Below are the code and all the weights of a small trained network. Each question names an input and a class and asks about switching units off, where a switched-off unit gives its printed mean instead of its output.

import numpy as np


def w(rows, s, z=0):
    codes = np.array(rows[::2]) - 128.0
    scale = np.full(codes.shape[1], s)
    scale[-1] = z or s
    return codes * scale


def f(y):
    return y / 2 * (1 + np.tanh(0.7978845608 * (y + 0.044715 * y**3)))


def log_softmax(a):
    a = a - a.max(-1, keepdims=True)
    return a - np.log(np.exp(a).sum(-1, keepdims=True))


def net(x, mask):
    res = np.array(x, float).reshape(1, 7) / 4 @ E
    y = f(res @ A[0][:, :-1].T + A[0][:, -1])
    res = res + np.where(mask, y, B[0][:, -1]) @ B[0][:, :-1]
    return log_softmax(res[-1] @ U[:, :-1].T + U[:, -1])


A, B = {}, {}
E = w([
[126,2,83],'x0',
[126,132,110],'x1',
[128,124,132],'x2',
[169,164,125],'x3',
[166,118,165],'x4',
[139,150,122],'x5',
[102,98,207],'x6',
],0.0079)
A[0] = w([
[253,144,141,206],'N0',
[122,173,50,78],'N1',
[58,237,109,132],'N2',
[152,199,20,247],'N3',
[75,67,155,253],'N4',
[145,199,159,102],'N5',
[140,117,146,93],'N6',
[113,195,149,120],'N7',
[189,84,32,167],'N8',
[179,174,117,226],'N9',
[151,57,59,187],'N10',
[160,147,76,166],'N11',
[174,119,133,93],'N12',
[160,136,73,134],'N13',
[182,88,151,129],'N14',
[122,171,113,61],'N15',
[137,100,239,200],'N16',
[104,125,61,60],'N17',
],0.013,0.0031)
B[0] = w([
[90,83,131,198],'N0',
[117,211,127,171],'N1',
[170,122,81,233],'N2',
[137,95,179,255],'N3',
[170,185,140,227],'N4',
[171,143,75,198],'N5',
[127,112,123,124],'N6',
[149,103,91,190],'N7',
[137,200,150,217],'N8',
[129,81,146,198],'N9',
[254,165,135,227],'N10',
[105,125,188,168],'N11',
[91,109,92,126],'N12',
[61,112,215,159],'N13',
[136,158,90,150],'N14',
[135,150,116,141],'N15',
[200,162,140,222],'N16',
[112,104,98,147],'N17',
],0.0068,0.0066)
U = w([
[179,175,60,105],'0',
[128,161,100,182],'1',
[111,209,150,126],'2',
[130,140,74,148],'3',
[112,144,112,133],'4',
[100,90,108,175],'5',
[98,141,95,126],'6',
[2,80,96,3],'7',
],0.0097,0.0049)

Each question gives the input, the list of numbers given to net, and the class t.
The units are the neurons (one row each of A and B). Each row of codes is followed by its name. A weight is (code - 128) times the scale printed after its matrix; where a second scale follows, it is the last column's (A, B and U).
mask holds one flag per neuron, in row order. A switched-off neuron (its flag False) gives its mean, the last column of its row in B, instead of its output. The means were averaged over made-up inputs and are rounded, as every weight is.
A unit's drop is (log p(t) with every unit on - log p(t) with that unit switched off) / (log p(t) with every unit on - log p(t) with every unit switched off).
The circuit of an input: a set's keep is (log p(t) with only the set's units on - log p(t) with every unit switched off) / (log p(t) with every unit on - log p(t) with every unit switched off). Starting from the 12 units with the biggest drops (on a tie, the unit counted first), units are removed one at a time, each time the one whose removal leaves the highest keep (on an exact tie, the one counted first), for as long as the keep stays at least 0.8.
circuit, biggest first: the units of the circuit, biggest drop first
most important unit: the unit with the biggest drop
k most important neurons: the k neurons with the biggest drops, biggest first
drop when u is switched off: that unit's drop, to one decimal
input [8,5,-3,-4,-6,-1,0], class 0: 2 most important neurons => [N10; N4]
input [8,0,-2,1,2,-5,1], class 0: circuit, biggest first => [N10; N4]
input [-8,1,-2,-3,-5,2,2], class 0: circuit, biggest first => [N2; N5]
input [-6,-6,1,3,1,0,5], class 0: circuit, biggest first => [N5; N16; N7]
input [7,-7,7,-4,1,2,0], class 0: 2 most important neurons => [N10; N4]
input [7,-3,-3,7,8,-7,-8], class 2: circuit, biggest first => [N8; N13]
input [-7,1,0,6,8,8,-5], class 3: most important unit => N0
input [-8,3,5,-4,3,6,4], class 0: circuit, biggest first => [N5; N2; N7]
input [-7,-3,0,4,-5,-5,4], class 0: 2 most important neurons => [N2; N5]
input [6,-6,1,-1,1,2,4], class 0: drop when N0 is switched off => 0.1
input [8,-7,-2,-3,-1,7,8], class 0: drop when N2 is switched off => -0.1
input [7,4,4,-5,-6,0,-8], class 2: drop when N13 is switched off => 0.2
input [8,-1,-5,-2,7,-3,-2], class 0: drop when N10 is switched off => 0.6
input [4,7,1,-5,7,8,-8], class 2: most important unit => N8
